What each symbol does to the elements:
hq: ~>bq, %>tz, $>zr
jz: ~>nh, %>qp, $>md
mz: ~>zl, %>pj, $>dz
fs: ~>nz, %>pn, $>sj
lh: ~>zg, %>rn, $>mb
fc: ~>fs, %>hf, $>pn
md: ~>nm, %>gm, $>cj
pc: ~>tp, %>cm, $>hj
hj: ~>fz, %>cn, $>bb
qm: ~>zq, %>jb, $>gr
nc: ~>fl, %>fs, $>nz
jn: ~>dl, %>dj, $>hr
zr: ~>ff, %>mp, $>ft
mr: ~>jz, %>rf, $>qp
hs: ~>mh, %>bq, $>jr
pg: ~>fm, %>mr, $>jz
bf: ~>bd, %>lh, $>zg
ht: ~>sg, %>pc, $>tp
jq: ~>bz, %>mh, $>hq
ff: ~>qj, %>ft, $>bf
sg: ~>rg, %>tp, $>cr
gr: ~>fb, %>lc, $>zm
bd: ~>bn, %>zg, $>dc
cd: ~>rj, %>zl, $>ns
nh: ~>rf, %>md, $>nm
fh: ~>mc, %>jq, $>bz
qj: ~>mp, %>bf, $>bd
pq: ~>dj, %>rm, $>mj
dg: ~>cd, %>mz, $>zl
fz: ~>hg, %>bb, $>zd
cn: ~>bb, %>bp, $>ph
qq: ~>gm, %>jm, $>ds
jb: ~>gr, %>bc, $>lc
ld: ~>lj, %>fl, $>fc
bn: ~>lh, %>dc, $>rn
tn: ~>fh, %>pp, $>jq
tz: ~>zr, %>qj, $>mp
mg: ~>cz, %>rr, $>hb
gm: ~>cj, %>ds, $>zc
sj: ~>mg, %>fq, $>rr
rj: ~>mz, %>ns, $>pj
cm: ~>hj, %>hg, $>cn
dc: ~>rn, %>lg, $>hp
bp: ~>ph, %>td, $>fd
zl: ~>ns, %>dz, $>qm
nq: ~>pg, %>jt, $>mr
fd: ~>nq, %>fm, $>jt
pp: ~>jq, %>hs, $>mh
rm: ~>mj, %>ht, $>sg
jr: ~>tz, %>ff, $>qj
bb: ~>zd, %>ph, $>gq
mb: ~>lg, %>br, $>mm
fm: ~>jt, %>jz, $>nh
jm: ~>ds, %>qz, $>dg
hr: ~>rm, %>fj, $>ht
dl: ~>pq, %>hr, $>rm
cr: ~>cm, %>fz, $>hg
bq: ~>jr, %>zr, $>ff
rn: ~>mb, %>hp, $>br
rf: ~>qp, %>nm, $>qq
bc: ~>lc, %>ld, $>lj
fj: ~>ht, %>rg, $>pc
br: ~>mm, %>dl, $>pq
pn: ~>sj, %>cz, $>fq
qp: ~>md, %>qq, $>gm
zd: ~>bp, %>gq, $>td
nm: ~>qq, %>cj, $>jm
nz: ~>hf, %>sj, $>mg
rg: ~>pc, %>cr, $>cm
ft: ~>bf, %>bn, $>lh
zm: ~>ld, %>nc, $>fl
pj: ~>dz, %>zq, $>jf
fl: ~>fc, %>nz, $>hf
dz: ~>qm, %>jf, $>jb
mc: ~>pp, %>bz, $>hs
mm: ~>jn, %>pq, $>dj
jt: ~>mr, %>nh, $>rf
ds: ~>zc, %>dg, $>cd
mh: ~>hq, %>jr, $>tz
hf: ~>pn, %>mg, $>cz
td: ~>fd, %>pg, $>fm
mj: ~>fj, %>sg, $>rg
hb: ~>tn, %>mc, $>pp
rr: ~>hb, %>fh, $>mc
lg: ~>hp, %>mm, $>jn
dj: ~>hr, %>mj, $>fj
tp: ~>cr, %>hj, $>fz
qz: ~>dg, %>rj, $>mz
lc: ~>zm, %>lj, $>nc
zq: ~>jf, %>gr, $>fb
zg: ~>dc, %>mb, $>lg
ns: ~>pj, %>qm, $>zq
fq: ~>rr, %>tn, $>fh
jf: ~>jb, %>fb, $>bc
gq: ~>td, %>nq, $>pg
hg: ~>cn, %>zd, $>bp
bz: ~>hs, %>hq, $>bq
cz: ~>fq, %>hb, $>tn
ph: ~>gq, %>fd, $>nq
hp: ~>br, %>jn, $>dl
zc: ~>qz, %>cd, $>rj
mp: ~>ft, %>bd, $>bn
fb: ~>bc, %>zm, $>ld
lj: ~>nc, %>fc, $>fs
cj: ~>jm, %>zc, $>qz

The rows follow the links: the fewer symbols apart two elements are, the more alike their rows tend to be.

Each row is also shifted at random along 11 hidden directions that mean nothing.

Some elements, each with a row of numbers:
qj	69,7,25,-23,41,-2,28,-4,-16,-10,-44,-13,13,3,-16,34,7,2,-6,-9,0,32,-9,-23,12,-29,-21,-6,-28,-59,-30,12,-15,13,0,8,-23,39
sg	4,18,0,12,36,-15,26,-7,-10,-73,-36,17,10,-36,-25,25,-1,13,6,-17,15,25,-2,8,1,1,-9,30,-36,-30,-36,-7,-13,14,-7,26,-24,13
gm	-11,-3,0,16,-18,4,15,22,-22,32,4,-17,48,21,-14,9,-16,17,37,-7,-26,24,49,11,14,-1,7,-4,37,6,6,-30,-7,39,-22,11,-32,18
fq	29,-16,17,-23,-4,2,8,6,32,5,12,-9,2,9,25,19,23,5,30,6,-17,-20,9,-14,19,-16,-13,-1,5,-5,19,56,-10,-9,-15,-17,27,22
hs	-28,1,20,-16,6,13,4,-34,-2,21,-45,21,-26,12,-30,-19,-17,-51,7,3,-30,32,-22,-5,-9,-7,-33,7,-26,7,-33,-43,-32,-18,17,-9,-39,-12
mz	-8,-14,6,2,-7,8,3,14,40,-21,24,20,-17,-9,28,8,38,8,19,17,2,-36,17,22,7,0,30,35,6,23,0,41,12,-13,8,6,65,-21
hf	45,2,32,40,7,58,-38,-12,-76,-21,22,3,29,-29,-83,42,7,31,-45,9,6,-57,-20,11,19,-26,29,12,55,-13,-1,15,33,5,4,67,-27,-20
pp	-11,-10,25,-27,-24,-2,-9,-4,34,-66,-12,-3,36,-47,-27,1,-6,-8,52,-1,-47,-12,-2,1,-10,-9,-31,25,-4,26,31,33,-21,-3,-31,-3,-5,-9
fm	41,17,-2,-20,2,-12,-22,33,31,24,-31,-25,20,3,31,-4,-20,-18,11,1,-20,52,7,-5,1,17,16,-1,-5,-33,19,-37,-13,31,-1,5,38,-14
bd	-10,12,-20,12,13,-18,6,-27,-39,-10,61,-6,-11,15,70,44,-10,6,32,-9,14,-12,29,-25,50,5,0,-44,42,-8,7,-9,23,-44,27,-4,2,75
dj	62,10,1,-23,-13,-13,-25,37,13,-38,-31,-5,73,-38,9,20,-18,16,19,-21,-13,17,4,23,-37,15,-15,-27,-26,31,51,27,2,25,-27,13,18,27
rr	-48,-3,23,7,-3,29,-11,-6,-11,3,-6,12,-18,-4,-69,25,35,21,-34,9,2,-8,-22,26,-26,-11,-36,-5,-15,-13,-14,61,-23,-1,-24,11,-18,14
fz	29,-14,-18,-1,9,-22,35,-6,24,46,-5,16,-20,41,43,-61,-16,-21,-2,-24,5,1,-16,-19,11,13,10,0,-8,33,-17,-46,0,10,-15,-35,-18,-26
zd	53,-16,2,-1,8,-23,20,13,66,-2,-6,38,29,3,47,-31,11,11,36,-27,-40,-53,6,7,28,-1,34,79,11,79,-10,29,7,-5,-29,22,35,-46
dc	-96,40,11,-11,2,-10,-32,-50,-35,-32,34,12,15,-2,-16,41,26,5,9,-14,-33,-3,-2,31,-4,21,-25,-16,29,21,-68,4,3,-16,-19,26,-2,12
qm	-30,13,-6,-7,-47,22,-54,9,-20,52,43,-32,38,25,-2,4,3,5,-3,22,-12,-20,15,6,-6,19,7,-31,47,8,13,1,10,10,-11,-25,19,-20
md	-14,16,6,-11,11,-10,-1,-12,14,14,-33,-3,4,1,-8,9,33,-8,4,10,-13,18,8,29,-3,2,18,44,-10,-11,-55,-3,0,24,7,30,26,-55
hj	-26,-1,-26,26,13,-25,29,12,-8,55,11,-2,1,40,5,-11,8,49,-32,-27,11,-12,7,-7,13,-4,-5,7,7,1,-14,33,-3,5,-29,5,-31,25
ph	42,10,-26,8,-4,-12,-8,26,1,-2,42,-12,16,14,44,-21,-27,14,0,-9,7,3,19,-22,17,17,27,-24,33,-5,15,-35,13,-3,-5,-22,11,22
cz	3,-25,6,19,11,24,15,-17,-3,42,15,13,-58,29,1,-25,-6,-18,-24,8,13,-32,-30,-37,34,-17,1,7,11,-12,4,-5,-6,-30,14,-21,-21,-8
jf	88,-2,-13,20,-5,41,-25,-1,-20,47,-2,6,-26,17,-1,-1,-8,-20,-23,32,36,3,5,5,4,1,25,-25,6,-26,4,-33,5,-5,39,-12,2,-15
ff	19,18,-16,14,18,12,7,-38,-66,-28,34,36,-10,5,46,72,15,0,27,8,43,-12,38,19,16,5,3,-52,6,13,-38,-7,31,-52,61,3,5,76
pn	-62,-14,38,-34,14,-5,30,-2,32,5,-13,-28,-23,11,-33,-3,45,6,-18,8,-22,-4,-27,-27,3,-33,-24,36,-20,-48,-28,62,-23,9,-20,-12,10,-12
jm	106,-17,7,-18,7,-9,25,23,27,-20,2,-46,31,-8,-11,-42,7,16,-19,4,6,-22,-6,-42,13,-28,37,34,9,-41,0,5,16,41,-24,-21,6,-55
tp	53,-12,-19,-4,21,-36,13,10,32,-38,-24,-8,-36,-41,38,-10,-2,-6,-21,-10,48,21,-27,3,-21,10,11,-19,-46,-15,53,6,20,19,7,11,33,-9
nc	-26,-2,-12,-14,6,-7,13,-11,-13,-12,37,-37,-56,-3,20,23,39,6,-25,38,49,5,18,-15,-6,-22,9,-31,-7,-62,-2,31,28,-29,58,-18,38,28
rf	-37,-12,-33,15,-11,-5,32,27,8,18,-25,-1,-37,8,-12,-21,1,5,-22,10,57,48,8,18,-46,16,-18,-31,-60,-23,15,-7,-21,28,1,-43,-19,19
cn	63,25,-17,2,18,-7,19,-11,-21,-11,33,18,28,34,25,4,14,21,8,-12,12,-3,32,1,19,9,20,-15,21,0,-85,-29,9,0,-11,-23,-12,22
qz	-34,9,-15,-21,-24,0,26,-4,-19,-9,73,-20,10,45,26,-21,20,0,16,17,24,-2,39,-19,-2,15,11,-48,24,-8,-62,-40,14,6,-2,-90,3,16
bz	-12,-11,20,-4,-8,5,-1,0,20,-42,-32,20,10,-40,-24,24,-8,-6,47,-1,-36,8,11,22,-9,-14,-31,22,-15,28,34,32,-23,-17,-1,31,-9,23

From each start, follow one symbol. Which element do you reach?
Answer with the element's name.
-56,-7,12,-16,-4,-4,29,27,12,29,-6,-34,-16,27,-36,-21,25,13,-31,7,1,45,2,-3,-29,-8,-12,-14,-17,-47,-19,4,-20,44,-24,-23,-5,4
$ rj
78,8,13,-35,19,-12,4,-6,-21,-62,-1,-60,29,-30,-14,-6,-28,-6,-18,-2,10,4,-30,-75,17,-26,-3,-16,0,-77,15,-18,13,7,2,-26,-22,4
~ ff
-76,-26,15,19,-4,20,23,-11,-10,55,17,14,-44,41,10,-6,-17,-26,25,0,-22,-2,3,-21,38,-8,-14,0,26,14,15,-28,-19,-22,11,-10,-26,26
$ rr
61,-2,2,-18,-3,0,-10,-3,9,2,23,-38,15,4,0,-7,-3,13,-8,8,-11,-31,-7,-53,30,-27,-8,4,25,-43,15,37,-5,-19,-13,-28,-8,5
$ bz
50,-12,4,9,11,-2,37,2,-6,-65,2,12,21,-18,-25,-6,-23,19,19,-27,7,-5,-6,-25,12,-9,-31,-11,-8,-7,7,2,-21,9,-47,-25,-62,46
$ lg
5,37,-10,-24,7,-20,-34,8,-12,53,-10,-20,32,29,21,20,2,16,-29,-13,-20,22,1,-2,-10,8,-11,-24,1,-14,-21,18,-1,-8,1,12,17,27
% rm
67,5,17,13,25,25,-23,0,-30,7,-52,15,-9,-29,-38,55,0,6,-28,6,5,26,-5,31,-17,-25,-8,-11,-21,-22,22,28,-1,-13,37,73,-7,33
~ bq
14,2,-26,30,14,8,12,-13,14,-66,21,60,-43,-17,8,-44,1,-7,-22,4,49,-39,-19,5,-5,19,35,37,-22,29,-49,-34,14,-33,21,-26,8,-42
~ fd
67,-6,-19,0,-17,1,8,27,-14,68,-3,-33,37,37,10,-19,-12,12,-7,2,16,15,24,-8,-3,2,15,-34,10,-11,14,-24,7,45,-13,-29,-18,-4
% cj
64,-22,16,-1,-12,32,18,8,-10,-52,23,13,21,-14,-19,18,16,16,19,8,26,-34,8,2,-5,-10,-11,-29,-5,9,12,36,2,6,-21,-36,-11,33
% rr
34,-30,7,13,-5,18,27,19,23,28,-41,-2,-1,3,-39,-21,-7,4,7,13,-6,-3,7,-14,9,-32,-8,48,-16,-16,20,21,-31,10,-7,-6,-35,-16
$ ld
-6,20,-26,-32,-6,-30,17,-2,-6,34,6,-15,49,48,47,-13,2,8,9,-16,6,-7,10,-27,-2,17,-17,-21,-17,15,-45,1,1,3,-17,-65,-7,15
~ ht
73,-14,17,8,-6,25,-20,-2,5,-39,-2,14,7,-37,-15,18,-12,-7,24,6,-8,-18,-4,7,8,-10,-3,-3,12,11,45,15,-3,-9,-5,17,-3,7
~ fh
48,-4,-22,-2,-4,-7,-8,-17,-10,-20,37,-14,-3,-13,44,0,-17,-1,7,12,17,-45,8,-41,25,-18,12,-8,21,0,33,15,31,-58,43,-18,8,18
$ tz
